Small tables with named rows and columns. After each table, cells are looked up by row and column.

vug =
	zudipa	dif	peme	gepap	vagano	barora	tel
lino	13.06	-34.77	16.40	-11.80	-18.36	-12.45	-28.35
bemi	-2.97	-23.04	28.19	0.27	-28.46	-15.07	-40.58
gariru	-12.63	-0.31	57.40	-4.35	29.00	-95.97	-75.34
redis	4.73	-35.56	-6.62	-9.87	-40.28	15.72	-12.25

redis, zudipa => 4.73
bemi, barora => -15.07
bemi, gepap => 0.27
gariru, gepap => -4.35
redis, dif => -35.56
gariru, dif => -0.31
gariru, peme => 57.40
bemi, tel => -40.58
lino, barora => -12.45

difule:
         vomega  fivo  rikem  bunukat  lupenak  seso  zipiza  pifun
zofafi      131   168     79      150      144   209     133    117
sira         82    89     96      172      194   108     191    156
bobud       161    76    179      190      137   104     151    167
miv         168   169    137      169       70   134     203     72
nofoner     167   147    198      197      140    40      83    123
tuv          81   153     77       84      207   184      76    227
lal         156   171    203       99      127    94     107    100
vib         132    99    163      130       92   115      80    207
lubo         97    92     94      202      223   105     176    162
puf         147    64    157      152       98   109      92    208
tad         101   186    105       98      169   143     112    109

lubo, fivo -> 92
miv, lupenak -> 70
lal, zipiza -> 107
sira, lupenak -> 194
zofafi, rikem -> 79
zofafi, fivo -> 168
tad, bunukat -> 98
nofoner, lupenak -> 140
bobud, rikem -> 179
nofoner, fivo -> 147
miv, seso -> 134
tuv, fivo -> 153
zofafi, vomega -> 131
bobud, seso -> 104
tad, zipiza -> 112
tuv, seso -> 184
vib, seso -> 115

veli:
|  | sopigov | sudib | fazasif |
|---|---|---|---|
| nezosi | 0.496 | 0.601 | 0.403 |
| mifit | 0.604 | 0.550 | 0.533 |
| guruz | 0.624 | 0.293 | 0.238 |
| lusut | 0.524 | 0.351 | 0.328 |
| baniv | 0.206 | 0.718 | 0.490 |
| bel | 0.485 | 0.316 | 0.652 |
| gul | 0.755 | 0.294 | 0.570 |
| binar | 0.206 | 0.457 | 0.652 |
| sur | 0.520 | 0.597 | 0.397 |
| mak | 0.678 | 0.288 | 0.287 |

gul, sudib: 0.294
bel, sudib: 0.316
sur, sopigov: 0.520
baniv, sopigov: 0.206
guruz, sopigov: 0.624
mifit, sudib: 0.550
gul, fazasif: 0.570
lusut, sudib: 0.351
guruz, sudib: 0.293
Row with the largest sudib: baniv

nolezik.csv
,gunazos,ged,bunef
luned,23052,28416,63325
nakot,42227,20833,40456
zug,43707,52581,84165
papobov,69690,67137,45062
lar,82780,53558,30684
foz,41592,19863,49127
zak,71024,53084,17273
sov,39983,78618,67501
tizo,28456,51829,36784
fufarer,42036,21535,39778
pavot,78453,74727,50381
vakis,63116,18481,39629

vakis, gunazos -> 63116
nakot, gunazos -> 42227
zug, bunef -> 84165
sov, bunef -> 67501
papobov, gunazos -> 69690
fufarer, bunef -> 39778
pavot, ged -> 74727
luned, bunef -> 63325
foz, bunef -> 49127
zug, gunazos -> 43707
pavot, bunef -> 50381
vakis, ged -> 18481

lasisu =
         bisig  lifitip  bafefe  dok  vav  pek  lifitaz
mosegob    0.6      0.3     0.2  0.8  0.7  0.7      0.7
rikav      0.7      0.3     0.3  0.8  0.7  0.7      0.7
zor        0.2      0.7     0.3  0.4  0.3  0.2      0.3
fisusab    0.2      0.6     0.2  0.5  0.2  0.3      0.3
gusas      0.6      0.3     0.2  0.8  0.7  0.7      0.7
nopogiz    0.3      0.6     0.3  0.4  0.3  0.3      0.3
gigez      0.5      0.7     0.8  0.2  0.5  0.5      0.3
refon      0.7      0.3     0.3  0.7  0.7  0.7      0.6
gedofa     0.3      0.6     0.3  0.4  0.3  0.3      0.2
ref        0.9      0.3     0.6  0.5  0.8  0.7      0.6
vizo       0.7      0.3     0.4  0.7  0.7  0.7      0.6
dotase     0.6      0.3     0.2  0.7  0.7  0.7      0.7

lifitip of rikav = 0.3
lifitaz of rikav = 0.7
bisig of dotase = 0.6
dok of dotase = 0.7
pek of mosegob = 0.7
lifitip of mosegob = 0.3
bisig of gusas = 0.6
dok of nopogiz = 0.4

dav
fields: mabaru, refego, zesor, ruvogu, lizafu, benetud
riluvi: [7.3, 1.5, 1.3, 8.2, 8.0, 7.4]
fiv: [7.0, 1.0, 0.2, 8.7, 7.5, 7.5]
vegi: [4.5, 6.6, 9.6, 0.7, 5.5, 4.2]
sekef: [1.3, 6.6, 1.9, 2.7, 1.8, 1.5]

sekef, lizafu -> 1.8
vegi, zesor -> 9.6
sekef, zesor -> 1.9
riluvi, ruvogu -> 8.2
riluvi, mabaru -> 7.3
sekef, benetud -> 1.5
Row with the largest lizafu: riluvi

Table ruzefo
,gipa,govegit,zize,zogasis
banaf,240,384,334,230
sitav,523,301,296,241
roref,194,411,354,235
patadel,165,873,740,195
fegob,738,185,243,354
gim,837,27,126,381

gipa of banaf = 240
zogasis of banaf = 230
govegit of banaf = 384
govegit of gim = 27
gipa of patadel = 165
zogasis of fegob = 354
zize of fegob = 243
govegit of fegob = 185
zize of gim = 126

siz
         lef  gom
bas       43   31
zosodun   53   30
dezad    171  129
pefef    196  113
nuvesu    37   28
tesizot  181  133
fipif    146  176
karutug   52   45
rav      174  119
mikegem   63  126
mulo      46   53
pudimu    51   43

pudimu, gom => 43
bas, gom => 31
pudimu, lef => 51
zosodun, gom => 30
mulo, lef => 46
dezad, gom => 129
pefef, lef => 196
tesizot, lef => 181
dezad, lef => 171
fipif, gom => 176
tesizot, gom => 133
fipif, lef => 146
rav, lef => 174
zosodun, lef => 53
mikegem, gom => 126
rav, gom => 119

